Below are the code and all the weights of a small trained network. Each question names an input and a class and asks about switching units off, where a switched-off unit gives its printed mean instead of its output.

import numpy as np


def w(rows, s, z=0):
    codes = np.array(rows[::2]) - 128.0
    scale = np.full(codes.shape[1], s)
    scale[-1] = z or s
    return codes * scale


def f(y):
    return np.maximum(y, 0)


def log_softmax(a):
    a = a - a.max(-1, keepdims=True)
    return a - np.log(np.exp(a).sum(-1, keepdims=True))


def net(x, mask):
    res = np.array(x, float).reshape(1, 3) / 4 @ E
    y = f(res @ A[0][:, :-1].T + A[0][:, -1])
    res = res + np.where(mask, y, B[0][:, -1]) @ B[0][:, :-1]
    return log_softmax(res[-1] @ U[:, :-1].T + U[:, -1])


A, B = {}, {}
E = w([
[186,160,90,248,124],'x0',
[251,132,78,52,133],'x1',
[82,21,26,161,111],'x2',
],0.011)
A[0] = w([
[117,90,56,126,69,232],'n1',
[207,157,60,54,129,43],'n2',
[151,171,66,209,150,4],'n3',
[78,38,77,154,144,229],'n4',
[6,166,220,194,68,98],'n5',
[124,212,230,77,188,192],'n6',
[45,169,121,169,166,75],'n7',
[165,122,147,175,159,164],'n8',
[42,155,135,190,122,50],'n9',
[225,143,37,56,149,45],'n10',
[111,226,136,87,251,48],'n11',
[165,165,222,138,110,155],'n12',
[84,51,21,97,141,105],'n13',
[162,184,106,242,94,121],'n14',
[19,133,144,17,74,85],'n15',
[87,103,142,43,137,125],'n16',
],0.011,0.0042)
B[0] = w([
[150,176,175,205,75,188],'n1',
[197,96,46,254,173,199],'n2',
[63,57,153,104,88,173],'n3',
[170,205,165,181,97,205],'n4',
[159,102,30,224,183,231],'n5',
[155,172,113,190,67,249],'n6',
[161,124,99,203,196,174],'n7',
[104,89,158,98,50,164],'n8',
[146,114,76,121,196,183],'n9',
[169,68,60,179,153,210],'n10',
[120,153,95,176,85,186],'n11',
[97,177,121,201,79,205],'n12',
[116,225,99,196,72,197],'n13',
[71,22,185,60,31,208],'n14',
[127,51,147,111,78,204],'n15',
[42,15,109,73,59,185],'n16',
],0.0084,0.015)
U = w([
[169,91,59,192,218,105],'0',
[125,253,119,163,53,99],'1',
[95,38,136,107,55,121],'2',
[140,179,132,144,110,254],'3',
[116,183,165,74,140,105],'4',
[111,146,109,96,157,105],'5',
[138,158,194,103,152,108],'6',
],0.013,0.017)

Each question gives the input, the list of numbers given to net, and the class t.
The units are the neurons (one row each of A and B). Each row of codes is followed by its name. A weight is (code - 128) times the scale printed after its matrix; where a second scale follows, it is the last column's (A, B and U).
mask holds one flag per neuron, in row order. A switched-off neuron (its flag False) gives its mean, the last column of its row in B, instead of its output. The means were averaged over made-up inputs and are rounded, as every weight is.
A unit's drop is (log p(t) with every unit on - log p(t) with that unit switched off) / (log p(t) with every unit on - log p(t) with every unit switched off).
most important unit: the unit with the biggest drop
top k neurons: the k neurons with the biggest drops, biggest first
drop of u: that unit's drop, to one decimal
input [4,4,6], class 1: most important unit : n13
input [2,-5,7], class 1: top 2 neurons : n4, n13
input [6,-4,6], class 1: top 4 neurons : n4, n13, n1, n16
input [-4,-3,-3], class 2: top 3 neurons : n15, n16, n13
input [0,-8,7], class 0: top 3 neurons : n5, n9, n7
input [-5,7,4], class 0: top 2 neurons : n2, n10
input [2,-3,5], class 1: top 2 neurons : n4, n13
input [-2,1,3], class 3: top 3 neurons : n6, n12, n11
input [8,-4,-7], class 2: top 2 neurons : n14, n3
input [8,7,7], class 2: top 3 neurons : n14, n3, n5
input [7,6,-6], class 2: top 2 neurons : n14, n5
input [-6,3,-4], class 2: drop of n15 : 0.3
input [1,1,1], class 3: drop of n12 : 0.2
input [8,0,5], class 2: drop of n14 : 0.5
input [0,2,1], class 3: most important unit : n5
